Below is a small trained network, with its code and all its weights. Each question gives an input and a class and asks what happens when units are switched off, that is, made to give their printed mean instead of their output.

import numpy as np


def w(rows, s, z=0):
    codes = np.array(rows[::2]) - 128.0
    scale = np.full(codes.shape[1], s)
    scale[-1] = z or s
    return codes * scale


def f(y):
    return np.maximum(y, 0)


def log_softmax(a):
    a = a - a.max(-1, keepdims=True)
    return a - np.log(np.exp(a).sum(-1, keepdims=True))


def net(x, mask):
    res = np.array(x, float).reshape(1, 6) / 4 @ E
    y = f(res @ A[0][:, :-1].T + A[0][:, -1])
    res = res + np.where(mask, y, B[0][:, -1]) @ B[0][:, :-1]
    return log_softmax(res[-1] @ U[:, :-1].T + U[:, -1])


A, B = {}, {}
E = w([
[122,121,129,130],'x0',
[60,107,33,24],'x1',
[152,177,127,134],'x2',
[108,131,35,247],'x3',
[115,91,143,143],'x4',
[3,192,178,168],'x5',
],0.0073)
A[0] = w([
[111,156,24,234,100],'neuron 1',
[215,96,98,117,69],'neuron 2',
[139,110,189,106,103],'neuron 3',
[142,145,235,30,32],'neuron 4',
[114,119,65,217,104],'neuron 5',
[109,88,62,99,167],'neuron 6',
[178,130,192,148,163],'neuron 7',
[123,122,31,174,127],'neuron 8',
[174,104,117,124,50],'neuron 9',
[178,95,110,122,42],'neuron 10',
[99,29,104,175,202],'neuron 11',
[182,65,116,114,21],'neuron 12',
[106,106,101,50,161],'neuron 13',
[61,102,106,59,187],'neuron 14',
[90,131,94,59,188],'neuron 15',
[193,143,186,167,215],'neuron 16',
[91,193,79,69,216],'neuron 17',
[153,160,160,149,220],'neuron 18',
[98,84,201,23,183],'neuron 19',
[67,206,171,152,177],'neuron 20',
[148,255,143,140,151],'neuron 21',
[41,189,170,142,81],'neuron 22',
[25,164,166,143,118],'neuron 23',
[211,127,86,113,1],'neuron 24',
[218,30,61,152,24],'neuron 25',
[157,85,184,170,165],'neuron 26',
[159,204,151,158,203],'neuron 27',
[173,114,109,112,78],'neuron 28',
],0.0098,0.0035)
B[0] = w([
[141,196,219,69,238],'neuron 1',
[57,76,163,75,202],'neuron 2',
[156,174,139,155,175],'neuron 3',
[136,225,254,153,228],'neuron 4',
[165,192,207,91,209],'neuron 5',
[163,128,68,191,220],'neuron 6',
[104,118,96,209,207],'neuron 7',
[145,239,166,181,216],'neuron 8',
[50,57,160,80,157],'neuron 9',
[68,70,187,68,164],'neuron 10',
[199,179,96,134,214],'neuron 11',
[80,87,176,79,177],'neuron 12',
[168,109,152,204,223],'neuron 13',
[120,84,72,189,238],'neuron 14',
[147,97,121,193,227],'neuron 15',
[127,73,57,190,231],'neuron 16',
[147,79,79,172,230],'neuron 17',
[178,75,63,156,194],'neuron 18',
[209,225,152,176,254],'neuron 19',
[120,65,90,39,222],'neuron 20',
[202,70,122,111,189],'neuron 21',
[103,33,190,69,206],'neuron 22',
[123,49,186,68,218],'neuron 23',
[87,60,217,73,175],'neuron 24',
[73,108,169,86,227],'neuron 25',
[158,108,81,201,200],'neuron 26',
[153,84,80,138,198],'neuron 27',
[35,81,161,138,165],'neuron 28',
],0.0068,0.0066)
U = w([
[46,2,207,41,41],'0',
[181,227,215,170,53],'1',
[187,80,112,158,251],'2',
[150,67,91,241,61],'3',
[166,88,133,157,196],'4',
],0.0073,0.0025)

Each question gives the input, the list of numbers given to net, and the class t.
The units are the neurons (one row each of A and B). Each row of codes is followed by its name. A weight is (code - 128) times the scale printed after its matrix; where a second scale follows, it is the last column's (A, B and U).
mask holds one flag per neuron, in row order. A switched-off neuron (its flag False) gives its mean, the last column of its row in B, instead of its output. The means were averaged over made-up inputs and are rounded, as every weight is.
A unit's drop is (log p(t) with every unit on - log p(t) with that unit switched off) / (log p(t) with every unit on - log p(t) with every unit switched off).
The circuit of an input: a set's keep is (log p(t) with only the set's units on - log p(t) with every unit switched off) / (log p(t) with every unit on - log p(t) with every unit switched off). Starting from the 12 units with the biggest drops (on a tie, the unit counted first), units are removed one at a time, each time the one whose removal leaves the highest keep (on an exact tie, the one counted first), for as long as the keep stays at least 0.8.
units of the circuit, in order: the units of the circuit, biggest drop first
most important unit: the unit with the biggest drop
k most important neurons: the k neurons with the biggest drops, biggest first
drop of u: that unit's drop, to one decimal
input [-5,-2,3,6,-5,1], class 1: 3 most important neurons => [neuron 1; neuron 5; neuron 8]
input [-4,-7,8,-1,0,8], class 0: units of the circuit, in order => [neuron 22; neuron 20]
input [-1,-8,4,-3,-6,8], class 0: 4 most important neurons => [neuron 22; neuron 20; neuron 23; neuron 19]
input [0,8,2,-1,2,-6], class 3: units of the circuit, in order => [neuron 6; neuron 13; neuron 14]
input [-1,7,-2,-4,7,2], class 3: most important unit => neuron 14
input [6,-7,-3,-6,4,-4], class 3: 3 most important neurons => [neuron 16; neuron 7; neuron 26]
input [-2,-7,-3,-6,-5,6], class 3: 2 most important neurons => [neuron 16; neuron 7]
input [-6,-8,4,-4,-2,-3], class 3: units of the circuit, in order => [neuron 16; neuron 7]
input [4,8,4,8,3,-1], class 1: units of the circuit, in order => [neuron 1; neuron 8]
input [-6,-2,-6,7,2,4], class 1: units of the circuit, in order => [neuron 1; neuron 5]
input [3,-5,8,-6,-2,2], class 2: units of the circuit, in order => [neuron 21; neuron 18]
input [5,-8,1,-5,-5,0], class 3: units of the circuit, in order => [neuron 16; neuron 7]
input [1,-1,6,-3,6,6], class 0: 3 most important neurons => [neuron 22; neuron 23; neuron 20]
input [4,-8,5,8,1,-5], class 1: units of the circuit, in order => [neuron 1]
input [2,5,-5,-7,-8,2], class 1: 2 most important neurons => [neuron 4; neuron 19]
input [0,-8,1,-4,-6,-8], class 0: 2 most important neurons => [neuron 2; neuron 24]
input [8,3,1,-8,4,6], class 1: 2 most important neurons => [neuron 19; neuron 4]
input [6,8,1,2,-4,-8], class 0: drop of neuron 12 => 0.2
input [-2,-4,0,7,-4,-8], class 0: drop of neuron 24 => 0.1
input [2,5,4,8,-8,-4], class 1: drop of neuron 8 => 0.2
input [-1,4,8,8,8,-5], class 1: most important neuron => [neuron 8]
